[-53 -29   8  15  25  15 -22  -5 -23  11   7 -53  13   7 -19  16  -9 -19
  -2 -26  15  29  18 -14 -33   5 -73 -15 -29  27 -12  20 -29  30   5  -7
   1   9   9  -2  50]  Fatu
[  37   34   35   14  -15   -9  -19   34   16   26   -2   -5   23  -20
   15   -5   24    7   12   21   -1  -20   -4    7    3   55   56   25
    1    6   10  -32    4  -61   61  -47   23   42 -102  -14   33]  kase
[-36 -20  17   4  20  34 -18 -18 -25   2   0 -50  21   8  10  25 -13 -10
  10 -28  25  20  33 -29 -33   3 -79   5 -11  30 -13   4 -19  30   1 -17
  -1  23  28  10  31]  Kib
[ 8 -7  5  8 -1  1 12 -2  4 -1  1  3  3 -2  7 -2 -6  0  4  4 -7  5  1 -4
  3  3 -5 -4  6 -5  3  0  2 -5 -2  0 -2  1  2  5 -6]  Doku
[ 29  34  19  16 -11 -11 -16  34   9  17   1  -2  -6 -11  23  -4  17  -8
  24  16 -19 -18 -24   9 -11  35  56  21  -8  -4   4 -20  14 -66  58 -63
  26  53 -89   4  37]  Kave
[ 33  37  17  19  -9 -17 -16  31   7  26  -4   0 -10 -10  14   0  19  -6
  20  18 -23 -12 -24  21   0  45  56  20  -9   6   6 -18  16 -61  65 -60
  26  53 -89   2  31]  Peko
[-53 -29   8 -17  25  15 -22  -5  -4  11   7 -53  13   7 -19  13  -9 -19
  -2   2  15  29  18 -14 -33   5 -73 -15 -29  27 -12  20 -29  30   5  -7
  -1   9   9  -2  50]  kares
[ 30  17   4 -33 -36  34   0   5 -13 -25 -18  21  25 -79  25  10  20  10
  31  28   4 -17   1  10  20  30  23   3 -28 -10  -1 -29   1   8 -20 -18
 -50  33 -19 -11 -13]  bur
order: [-18   4 -33 -18   1  28  25 -28 -19  20   0 -13  31 -11  25  21  23  33
 -29   8 -13 -79 -17  30 -25  17 -20   4  30   5  10  20 -10  34  10 -36
   3   2  -1  10 -50]
Kib
order: [-89 -61 -60 -24 -23 -18 -17 -16 -12 -10 -10  -9  -9  -6  -4   0   0   0
   2   6   6   7  14  16  17  18  19  19  20  20  21  26  26  31  31  33
  37  45  53  56  65]
Peko
order: [  4  20  31 -25 -50 -29  28   0  -1  23   4  17 -18  10  30 -13 -17 -10
  25   8  20  33 -18  21  10  34  25 -11 -19   3   5 -28  10 -33 -36 -13
   2   1 -79  30 -20]
Kib

[ 77  73 -32   0  49 -51 -91   4 -15] = Doku
[-29   2 -23 -15 -12   7 -16   0 -33] = Fatu
[  11  -64   92 -104   33  -99  -46  102   78] = zesi
[-12   7 -29   2 -23   0 -16 -33 -16] = Rata
[  11  -64   92 -104   82  -99  -46  102   78] = kares
order: [-33 -29 -23 -16 -15 -12   0   2   7]
Fatu
order: [-33 -29 -23 -16 -16 -12   0   2   7]
Rata

[ -9  13  55 -56] : Doku
[-6 73 -4 13] : Riz
[13 -4 56 -7] : Kave
[-20  40  -4  13] : kares
[-25  27   9  13] : Rata
[-8 56 -4 13] : zesi
[-23  42   3  13] : kase
[-56  56  -4  13] : solof
[-23  79 -12  13] : Peko
order: [13 -6 73 -4]
Riz
order: [-56  55  -9  13]
Doku
order: [-7 56 -4 13]
Kave
order: [13 -8 -4 56]
zesi

[-62  70 -13  17 -36] = Kave
[-66 -39 -58  93 -81] = Rata
[-81 -66 -40 -58  93] = bur
[-81 -66 -40 -13  98] = solof
[-81 -66   4  -9   6] = Peko
order: [-66 -58 -81 -40  93]
bur
order: [-81 -66 -40  93 -58]
bur

[ 52  -6 -53 -31 -34  50   4  15  -7  17 -37  32 -47 -65  53  15  28 -24
 -19  35 -17 -55   2  10  12 -13 -31  42] -> bur
[-39 -36  13 -18  33   3 -32 -67  23  61  57 -16  26  68 -19 -12 -13  41
 -18 -39  19 -11 -15 -34 -55 -13 -16 -17] -> Fatu
[ 17  35   2 -47  10 -34  15   4 -19  15  11  28  32  -7 -65 -24  53  42
  52 -17 -53 -31  -6 -13 -55  50 -31 -37] -> zesi
[ 61   3  41 -12 -16 -18  19 -34 -17 -15 -11  57 -55 -19 -16 -36 -39 -18
  23 -13 -13  33  68 -67 -32  13 -39  27] -> solof
[ 33  68 -19 -55  41 -39 -32 -18 -17 -36 -15  19 -16  57 -39   3  13 -13
  23  27  61 -34 -67 -13 -16 -18 -10 -12] -> Riz
[ 52  -6  -1  31  46 -48  23  13  39  44  28 -31  31  -6  31  18 -30   4
  35 -32 -37  32 -61  53  11  31  27 -55] -> Kave
[ 44  -1  39  46 -37  11 -32 -55  31  13  31  24  52  18 -30  -6  31 -31
 -48  -6  32  53  35   4  28 -61  31  27] -> kase
order: [ 27  31 -61  28   4  35  53  32  -6 -48 -31  31  -6 -30  18  52  24  31
  13  31 -55 -32  11 -37  46  39  -1  44]
kase
order: [-61 -55 -48 -37 -32 -31 -30  -6  -6  -1   4  11  13  18  24  27  28  31
  31  31  31  32  35  39  44  46  52  53]
kase
order: [-67 -55 -39 -39 -36 -34 -32 -19 -18 -18 -17 -16 -16 -15 -13 -13 -12 -11
   3  13  19  23  26  33  41  57  61  68]
Fatu
order: [ 27 -39  13 -32 -67  68  33 -13 -13  23 -18 -39 -36 -16 -19 -55  57 -11
 -15 -17 -34  19 -18 -16 -12  41   3  61]
solof
order: [-61 -55 -48 -37 -32 -31 -30  -6  -6  -1   4  11  13  18  23  27  28  31
  31  31  31  32  35  39  44  46  52  53]
Kave
order: [-65 -31  53  28  10   2  32 -53 -24 -31  -6  35  12 -55  15  42  52  17
  -7  15 -47   4 -37 -13 -17 -19 -34  50]
bur
order: [-34  53  15  42 -37 -47 -13 -31  50 -53 -24  32  35  -6 -65  17  28  -7
  12  10   4 -17   2 -31  52 -19 -55  15]
bur

[-52  34 -32  90  66  82  64 -25 -15 -81] -> kares
[-52 -81 -32  91  64  82 -25  34 -15  66] -> kase
[-84   3  81 -13  -5  -8 -82  59  32  18] -> bur
[ -9  -5  18 -13  32  59 -82   3  81 -84] -> Peko
[ 45  88  17 -21 -10 -11  14  70 -47 -28] -> solof
[ 48 -79  40  -9  12  82 -23 -22  69  71] -> Riz
[  4 -56  15 -51  13 -32 -71 -65 -35  66] -> Kib
[  0   1 -22  25  43 -40   8  43 -22 -55] -> Doku
order: [-84 -82 -13  -9  -5   3  18  32  59  81]
Peko
order: [-81 -52  34 -32  90  66  82  64 -25 -15]
kares

[43 78 72 81] : Kib
[14 66 93 68] : solof
[-10  42  43 104] : Riz
[ 49 103  49 -11] : zesi
[70 83 45 87] : Peko
[-10  43 104  43] : Kave
[-10  49 103  49] : Doku
[57 81 61 85] : kase
[29 72 84 75] : kares
[  0  58 100  59] : bur
order: [45 70 83 87]
Peko
order: [-10  43  43 104]
Kave
order: [ 49 103  49 -10]
Doku

